Below are the code and all the weights of a small trained network. Each question names an input and a class and asks about switching units off, where a switched-off unit gives its printed mean instead of its output.

import numpy as np


def w(rows, s, z=0):
    codes = np.array(rows[::2]) - 128.0
    scale = np.full(codes.shape[1], s)
    scale[-1] = z or s
    return codes * scale


def f(y):
    return np.maximum(y, 0)


def log_softmax(a):
    a = a - a.max(-1, keepdims=True)
    return a - np.log(np.exp(a).sum(-1, keepdims=True))


def net(x, mask):
    res = np.array(x, float).reshape(1, 3) / 4 @ E
    y = f(res @ A[0][:, :-1].T + A[0][:, -1])
    res = res + np.where(mask, y, B[0][:, -1]) @ B[0][:, :-1]
    return log_softmax(res[-1] @ U[:, :-1].T + U[:, -1])


A, B = {}, {}
E = w([
[246,231,155,119,96,63,125,122,161,77],'x0',
[116,118,192,190,117,187,179,186,33,138],'x1',
[136,118,37,151,200,75,190,254,117,65],'x2',
],0.0099)
A[0] = w([
[205,191,72,127,142,1,140,184,164,25,249],'n0',
[96,101,220,153,80,191,147,123,62,196,168],'n1',
[236,209,190,124,77,96,103,119,126,86,141],'n2',
[94,104,65,81,154,90,52,90,206,145,177],'n3',
[135,113,7,200,217,92,206,224,89,74,172],'n4',
[105,134,170,156,117,211,129,143,72,175,168],'n5',
],0.0075,0.0017)
B[0] = w([
[192,202,92,77,181,51,105,96,254,106,250],'n0',
[111,163,196,221,184,182,70,123,111,205,218],'n1',
[208,206,192,185,68,70,226,67,191,126,215],'n2',
[93,111,62,30,87,203,122,88,211,185,206],'n3',
[93,106,52,99,201,59,152,227,70,47,249],'n4',
[66,115,225,170,171,137,57,151,126,152,195],'n5',
],0.0077,0.013)
U = w([
[163,144,64,93,181,55,137,169,132,39,13],'0',
[238,186,185,158,49,79,178,67,169,133,57],'1',
[75,13,89,142,145,132,172,193,2,96,167],'2',
[105,115,216,225,155,213,60,133,66,191,153],'3',
[118,94,60,54,86,182,83,77,193,201,247],'4',
],0.0079,0.0014)

Each question gives the input, the list of numbers given to net, and the class t.
The units are the neurons (one row each of A and B). Each row of codes is followed by its name. A weight is (code - 128) times the scale printed after its matrix; where a second scale follows, it is the last column's (A, B and U).
mask holds one flag per neuron, in row order. A switched-off neuron (its flag False) gives its mean, the last column of its row in B, instead of its output. The means were averaged over made-up inputs and are rounded, as every weight is.
A unit's drop is (log p(t) with every unit on - log p(t) with that unit switched off) / (log p(t) with every unit on - log p(t) with every unit switched off).
The circuit of an input: a set's keep is (log p(t) with only the set's units on - log p(t) with every unit switched off) / (log p(t) with every unit on - log p(t) with every unit switched off). Starting from all 6 units, units are removed one at a time, each time the one whose removal leaves the highest keep (on an exact tie, the one counted first), for as long as the keep stays at least 0.8.
units of the circuit, in order: the units of the circuit, biggest drop first
most important unit: the unit with the biggest drop
k most important neurons: the k neurons with the biggest drops, biggest first
drop of u: that unit's drop, to one decimal
input [6,-3,2], class 1: 2 most important neurons -> n2; n4
input [0,-1,-5], class 3: most important unit -> n0
input [1,1,-7], class 3: 2 most important neurons -> n0; n1
input [-3,4,7], class 2: units of the circuit, in order -> n2; n0
input [-1,1,0], class 3: 4 most important neurons -> n4; n0; n3; n2
input [1,7,3], class 2: 2 most important neurons -> n4; n0
input [2,3,-7], class 3: 2 most important neurons -> n1; n0
input [-2,-5,2], class 4: 3 most important neurons -> n3; n4; n2
input [2,2,-8], class 3: 3 most important neurons -> n1; n0; n5
input [-5,-3,3], class 2: 3 most important neurons -> n0; n2; n4
input [-4,1,-1], class 3: drop of n5 -> 0.0
input [-8,-5,7], class 2: drop of n4 -> 0.3
input [-8,-2,4], class 2: drop of n0 -> 0.6
input [-7,0,0], class 3: most important unit -> n4
input [-2,1,3], class 2: drop of n2 -> 0.2
